Here is a tiny trained network, its code and every weight. The questions are about switching its units off for an input and a class, where a switched-off unit gives its printed mean instead of its output.

import numpy as np


def w(rows, s, z=0):
    codes = np.array(rows[::2]) - 128.0
    scale = np.full(codes.shape[1], s)
    scale[-1] = z or s
    return codes * scale


def norm(h):
    return h / np.sqrt((h * h).mean(-1, keepdims=True) + 1e-5)


def f(y):
    return y / 2 * (1 + np.tanh(0.7978845608 * (y + 0.044715 * y**3)))


def log_softmax(a):
    a = a - a.max(-1, keepdims=True)
    return a - np.log(np.exp(a).sum(-1, keepdims=True))


def net(x, mask):
    res = np.array(x, float).reshape(1, 4) / 4 @ E
    u = 0
    for l in range(3):
        y = f(norm(res) @ A[l][:, :-1].T + A[l][:, -1])
        res = res + np.where(mask[u : u + 6], y, B[l][:, -1]) @ B[l][:, :-1]
        u += 6
    return log_softmax(norm(res)[-1] @ U[:, :-1].T + U[:, -1])


A, B = {}, {}
E = w([
[30,112,131,90,155,161,120,117,123,72,108,202],'x0',
[235,86,198,110,164,117,169,122,24,18,139,141],'x1',
[132,139,193,169,146,164,116,89,127,166,189,175],'x2',
[123,70,245,170,102,171,185,174,189,139,21,101],'x3',
],0.012)
A[0] = w([
[175,93,165,139,69,113,169,122,78,31,161,141,63],'0.n0',
[114,117,126,95,157,122,62,66,160,82,56,189,54],'0.n1',
[52,79,153,55,194,253,81,185,122,29,113,203,1],'0.n2',
[98,144,201,122,106,106,196,128,212,125,89,108,128],'0.n3',
[153,147,209,188,178,220,136,38,143,174,193,205,21],'0.n4',
[119,100,27,77,81,51,173,204,129,36,29,88,3],'0.n5',
],0.0068,0.0073)
B[0] = w([
[113,134,136,136,136,124,44,85,167,123,57,95,246],'0.n0',
[152,132,107,183,38,106,171,127,120,163,162,167,144],'0.n1',
[65,82,93,169,78,48,190,120,111,119,133,137,239],'0.n2',
[139,155,88,77,177,123,148,112,121,137,189,110,253],'0.n3',
[93,163,174,152,73,153,89,251,80,95,165,69,215],'0.n4',
[112,184,174,147,78,176,85,249,91,112,174,101,240],'0.n5',
],0.014,0.0041)
A[1] = w([
[254,135,125,191,73,89,144,156,133,166,127,108,3],'1.n0',
[145,118,114,109,112,116,100,131,120,107,168,145,4],'1.n1',
[137,138,114,150,115,106,138,188,112,98,196,109,133],'1.n2',
[127,184,92,74,135,129,105,84,71,102,160,164,54],'1.n3',
[131,110,189,151,120,198,245,155,176,108,77,123,98],'1.n4',
[127,126,147,181,128,157,135,113,118,136,158,154,15],'1.n5',
],0.011,0.0058)
B[1] = w([
[26,109,65,177,56,84,203,146,91,110,148,210,199],'1.n0',
[116,83,84,67,139,165,108,163,109,133,120,149,130],'1.n1',
[64,121,150,91,177,142,133,102,137,89,180,70,254],'1.n2',
[127,90,117,75,157,51,146,147,111,181,134,76,205],'1.n3',
[154,115,37,29,188,31,83,163,38,226,203,150,232],'1.n4',
[196,141,172,72,86,144,154,252,146,109,187,222,121],'1.n5',
],0.011,0.0067)
A[2] = w([
[87,118,141,130,166,132,114,81,148,106,108,37,198],'2.n0',
[96,146,107,176,83,126,165,143,88,125,133,171,90],'2.n1',
[123,121,125,134,157,77,98,116,97,183,84,136,203],'2.n2',
[184,105,166,126,165,118,166,104,36,8,125,158,72],'2.n3',
[90,140,107,139,119,159,101,115,222,160,116,137,3],'2.n4',
[100,92,107,160,141,66,187,55,138,123,133,111,208],'2.n5',
],0.013,0.0049)
B[2] = w([
[181,101,246,145,162,131,143,127,137,113,132,173,206],'2.n0',
[152,152,129,170,83,147,159,103,152,79,131,148,193],'2.n1',
[140,142,169,126,177,144,142,70,155,82,129,150,225],'2.n2',
[75,142,38,177,100,153,75,143,205,224,67,116,254],'2.n3',
[167,79,108,166,115,133,82,135,125,102,47,108,171],'2.n4',
[205,126,176,105,101,152,196,123,118,133,126,174,251],'2.n5',
],0.014,0.0085)
U = w([
[169,108,99,16,245,63,142,119,85,191,177,120,152],'0',
[56,162,130,154,78,152,48,253,93,123,177,36,204],'1',
[156,113,93,163,136,139,66,81,202,173,4,139,140],'2',
[83,124,58,152,49,92,230,102,124,129,147,202,142],'3',
[192,141,231,120,135,183,178,112,122,12,144,132,161],'4',
[120,156,93,113,158,200,147,79,73,94,103,97,1],'5',
],0.017,0.0058)

Each question gives the input, the list of numbers given to net, and the class t.
The units are the neurons (one row each of A and B). Each row of codes is followed by its name. A weight is (code - 128) times the scale printed after its matrix; where a second scale follows, it is the last column's (A, B and U).
mask holds one flag per neuron, layer by layer. A switched-off neuron (its flag False) gives its mean, the last column of its row in B, instead of its output. The means were averaged over made-up inputs and are rounded, as every weight is.
A unit's drop is (log p(t) with every unit on - log p(t) with that unit switched off) / (log p(t) with every unit on - log p(t) with every unit switched off).
The circuit of an input: a set's keep is (log p(t) with only the set's units on - log p(t) with every unit switched off) / (log p(t) with every unit on - log p(t) with every unit switched off). Starting from the 12 units with the biggest drops (on a tie, the unit counted first), units are removed one at a time, each time the one whose removal leaves the highest keep (on an exact tie, the one counted first), for as long as the keep stays at least 0.8.
units of the circuit, in order: the units of the circuit, biggest drop first
most important unit: the unit with the biggest drop
top k neurons: the k neurons with the biggest drops, biggest first
k most important neurons of layer l: the k neurons of layer l with the biggest drops, biggest first
drop when u is switched off: that unit's drop, to one decimal
input [1,-1,6,5], class 1: top 2 neurons -> [0.n4, 2.n5]
input [-3,-6,3,-4], class 2: units of the circuit, in order -> [1.n4, 2.n4]
input [-1,1,-1,2], class 4: most important unit -> 0.n3
input [-4,6,5,2], class 2: top 3 neurons -> [2.n3, 0.n0, 0.n5]
input [5,-4,-2,3], class 3: 2 most important neurons of layer 1 -> [1.n2, 1.n3]
input [-1,5,7,-6], class 1: 2 most important neurons of layer 2 -> [2.n3, 2.n5]
input [-8,-8,-2,-4], class 2: units of the circuit, in order -> [1.n4, 0.n5]
input [-1,3,-2,-2], class 4: top 2 neurons -> [2.n0, 1.n0]
input [6,5,-5,-1], class 3: top 3 neurons -> [0.n2, 0.n4, 2.n3]
input [-6,-3,5,0], class 3: top 2 neurons -> [1.n0, 0.n5]
input [-3,0,-1,2], class 4: top 3 neurons -> [0.n3, 2.n3, 2.n5]
input [1,5,-8,8], class 0: top 2 neurons -> [1.n4, 0.n4]
input [4,-3,5,1], class 1: 2 most important neurons of layer 2 -> [2.n5, 2.n2]
input [5,-5,0,0], class 2: most important unit -> 2.n4
input [8,1,7,7], class 3: top 3 neurons -> [0.n2, 0.n5, 1.n3]
input [-2,-3,5,4], class 1: top 4 neurons -> [0.n4, 2.n5, 2.n2, 0.n0]
input [-1,3,5,5], class 0: top 2 neurons -> [1.n4, 0.n5]
input [-2,-3,8,-6], class 1: 2 most important neurons of layer 0 -> [0.n4, 0.n3]
input [7,6,4,-1], class 3: 2 most important neurons of layer 0 -> [0.n2, 0.n1]
input [1,-2,8,4], class 1: most important unit -> 0.n4
input [-5,6,5,-3], class 2: top 3 neurons -> [2.n3, 0.n5, 0.n0]
input [2,-2,-4,4], class 0: 3 most important neurons of layer 1 -> [1.n2, 1.n0, 1.n4]
input [0,-6,-8,8], class 0: top 3 neurons -> [1.n4, 0.n4, 2.n3]
input [3,8,5,5], class 2: top 2 neurons -> [2.n3, 0.n0]
input [2,3,-7,-3], class 1: drop when 0.n5 is switched off -> 1.9
input [0,5,-3,-3], class 2: drop when 1.n1 is switched off -> 0.0
